Here is a tiny trained network, its code and every weight. The questions are about switching its units off for an input and a class, where a switched-off unit gives its printed mean instead of its output.

import numpy as np


def w(rows, s, z=0):
    codes = np.array(rows[::2]) - 128.0
    scale = np.full(codes.shape[1], s)
    scale[-1] = z or s
    return codes * scale


def f(y):
    return np.maximum(y, 0)


def log_softmax(a):
    a = a - a.max(-1, keepdims=True)
    return a - np.log(np.exp(a).sum(-1, keepdims=True))


def net(x, mask):
    res = np.array(x, float).reshape(1, 4) / 4 @ E
    y = f(res @ A[0][:, :-1].T + A[0][:, -1])
    res = res + np.where(mask, y, B[0][:, -1]) @ B[0][:, :-1]
    return log_softmax(res[-1] @ U[:, :-1].T + U[:, -1])


A, B = {}, {}
E = w([
[146,84,35,188],'x0',
[152,26,204,121],'x1',
[1,113,117,43],'x2',
[195,102,28,83],'x3',
],0.008)
A[0] = w([
[40,136,174,116,75],'neuron 0',
[157,87,77,174,72],'neuron 1',
[141,157,47,150,216],'neuron 2',
[145,111,180,245,194],'neuron 3',
[172,88,105,18,215],'neuron 4',
[71,123,221,88,253],'neuron 5',
[71,137,160,146,22],'neuron 6',
[211,153,180,165,165],'neuron 7',
[189,126,20,125,226],'neuron 8',
],0.012,0.0027)
B[0] = w([
[75,66,220,124,197],'neuron 0',
[116,42,170,141,189],'neuron 1',
[55,136,142,197,217],'neuron 2',
[177,213,73,74,218],'neuron 3',
[4,123,98,222,214],'neuron 4',
[156,22,255,103,240],'neuron 5',
[105,79,135,133,160],'neuron 6',
[173,237,87,109,219],'neuron 7',
[64,106,118,179,255],'neuron 8',
],0.0097,0.0098)
U = w([
[78,8,148,115,86],'0',
[208,161,110,13,46],'1',
[72,189,55,127,248],'2',
],0.014,0.0012)

Each question gives the input, the list of numbers given to net, and the class t.
The units are the neurons (one row each of A and B). Each row of codes is followed by its name. A weight is (code - 128) times the scale printed after its matrix; where a second scale follows, it is the last column's (A, B and U).
mask holds one flag per neuron, in row order. A switched-off neuron (its flag False) gives its mean, the last column of its row in B, instead of its output. The means were averaged over made-up inputs and are rounded, as every weight is.
A unit's drop is (log p(t) with every unit on - log p(t) with that unit switched off) / (log p(t) with every unit on - log p(t) with every unit switched off).
The circuit of an input: a set's keep is (log p(t) with only the set's units on - log p(t) with every unit switched off) / (log p(t) with every unit on - log p(t) with every unit switched off). Starting from all 9 units, units are removed one at a time, each time the one whose removal leaves the highest keep (on an exact tie, the one counted first), for as long as the keep stays at least 0.8.
units of the circuit, in order: the units of the circuit, biggest drop first
unit that matters most: the unit with the biggest drop
k most important neurons: the k neurons with the biggest drops, biggest first
drop when u is switched off: that unit's drop, to one decimal
input [0,-1,-8,-3], class 1: unit that matters most => neuron 4
input [7,0,-7,7], class 2: 3 most important neurons => (neuron 5; neuron 7; neuron 0)
input [7,3,-6,6], class 2: 4 most important neurons => (neuron 5; neuron 7; neuron 3; neuron 0)
input [-6,-1,-4,-8], class 1: 2 most important neurons => (neuron 3; neuron 7)
input [-6,-3,-3,1], class 1: units of the circuit, in order => (neuron 4; neuron 8)
input [2,1,-6,6], class 2: 2 most important neurons => (neuron 5; neuron 7)
input [-5,-3,-1,1], class 1: units of the circuit, in order => (neuron 8; neuron 4)
input [2,4,-8,8], class 2: 2 most important neurons => (neuron 7; neuron 5)
input [-1,0,-1,3], class 2: 2 most important neurons => (neuron 5; neuron 0)
input [-7,-6,-6,-6], class 1: drop when neuron 2 is switched off => 0.0
input [8,4,-3,-5], class 1: drop when neuron 3 is switched off => 0.2
input [4,4,-4,3], class 2: drop when neuron 5 is switched off => 0.6
